m =
[[129 138 151 132 111 124 138 127 131 126]
 [129 135 113 136 139 136 123 133 146 124]
 [129 134 113 136 139 136 122 133 146 124]
 [126 140 150 134 113 125 138 128 131 122]
 [119 146 136 140 127 135 138 130 135 115]
 [129 133 112 136 139 135 121 133 146 125]
 [137 135 149 125 110 123 136 124 128 138]
 [133 136 151 128 110 123 137 126 130 133]
 [122 146 122 139 137 139 132 131 140 118]
 [131 125 112 133 137 131 118 133 144 126]
 [129 125 125 116 127 129 130 115 109 144]]
m[0, 0] => 129
m[4, 9] => 115
m[9, 3] => 133
m[5, 6] => 121
m[8, 4] => 137
m[2, 9] => 124
m[1] => [129, 135, 113, 136, 139, 136, 123, 133, 146, 124]
m[:, 2] => [151, 113, 113, 150, 136, 112, 149, 151, 122, 112, 125]
m[3, 3] => 134
m[8, 0] => 122
m[:, 7] => [127, 133, 133, 128, 130, 133, 124, 126, 131, 133, 115]
m[0, 6] => 138
m[:, 4] => [111, 139, 139, 113, 127, 139, 110, 110, 137, 137, 127]
m[2, 2] => 113
m[7, 9] => 133
m[:, 5] => [124, 136, 136, 125, 135, 135, 123, 123, 139, 131, 129]
m[9, 1] => 125
m[0, 9] => 126
m[5, 7] => 133
m[2, 0] => 129
m[5, 1] => 133
m[0, 8] => 131
m[:, 0] => [129, 129, 129, 126, 119, 129, 137, 133, 122, 131, 129]
m[5, 4] => 139
m[9, 6] => 118
m[3, 4] => 113
m[10, 5] => 129
m[9] => [131, 125, 112, 133, 137, 131, 118, 133, 144, 126]
m[7, 2] => 151
m[2, 4] => 139
m[0] => [129, 138, 151, 132, 111, 124, 138, 127, 131, 126]
m[0, 7] => 127
m[:, 9] => [126, 124, 124, 122, 115, 125, 138, 133, 118, 126, 144]

X =
[[133 129 124 122 133 132 132 134 122 109 133]
 [136 118 123 118 122 133 132 135 135 124 126]
 [128 130 126 123 122 127 132 132 123 116 135]
 [119 126 129 131 128 124 121 119 125 137 124]
 [133 126 123 118 132 132 131 133 119 105 131]]
Indices start at 0.
(0, 0): 133
(3, 10): 124
(2, 3): 123
(4, 4): 132
(1, 6): 132
(1, 0): 136
(4, 6): 131
(0, 8): 122
(3, 2): 129
(2, 1): 130
(3, 9): 137
(1, 1): 118
(0, 1): 129
(2, 8): 123
(2, 10): 135
(0, 10): 133
(3, 4): 128
(1, 2): 123
(4, 1): 126
(2, 6): 132

a =
[[151 148 102 105 144 105 143 112 139]
 [146 130 114 117 119 109 119 126 114]
 [142 152 119 112 137 113 126 120 134]
 [134 146 118 112 139 112 133 122 135]
 [136 114 138 141 117 138 124 131 113]
 [125 115 127 137 113 126 119 140 110]
 [140 115 130 137 114 126 120 137 110]
 [150 146 109 107 144 109 142 111 140]
 [109 127 142 137 121 137 104 146 123]
 [143 117 124 132 113 115 119 133 111]]
Indices start at 0.
row 0 col 0	151
row 5 col 5	126
row 9 col 3	132
row 7 col 3	107
row 1 col 7	126
row 9 col 7	133
row 8 col 8	123
row 8 col 4	121
row 6 col 8	110
row 6 col 3	137
row 1 col 4	119
row 2 col 1	152
row 4 col 2	138
row 5 col 4	113
row 7 col 8	140
row 6 col 4	114
row 0 col 8	139
row 1 col 6	119
row 0 col 5	105
row 9 col 6	119
row 4 col 7	131
row 8 col 7	146
row 5 col 1	115
row 5 col 3	137
row 5 col 6	119
row 1 col 2	114
row 4 col 1	114
row 3 col 6	133
row 2 col 5	113

x =
[[112, 122, 138, 131, 135],
 [125, 122, 136, 133, 135],
 [122, 122, 136, 133, 135],
 [126, 122, 136, 133, 135],
 [132, 141, 101, 139, 135],
 [125, 122, 136, 133, 135],
 [125, 122, 136, 112, 120]]
x[0][0] => 112
x[2][2] => 136
x[6][0] => 125
x[4][4] => 135
x[:, 3] => [131, 133, 133, 133, 139, 133, 112]
x[2] => [122, 122, 136, 133, 135]
x[0][3] => 131
x[3][1] => 122
x[0][1] => 122
x[6][4] => 120
x[6][3] => 112
x[5] => [125, 122, 136, 133, 135]
x[:, 4] => [135, 135, 135, 135, 135, 135, 120]
x[3][4] => 135
x[2][1] => 122
x[3] => [126, 122, 136, 133, 135]
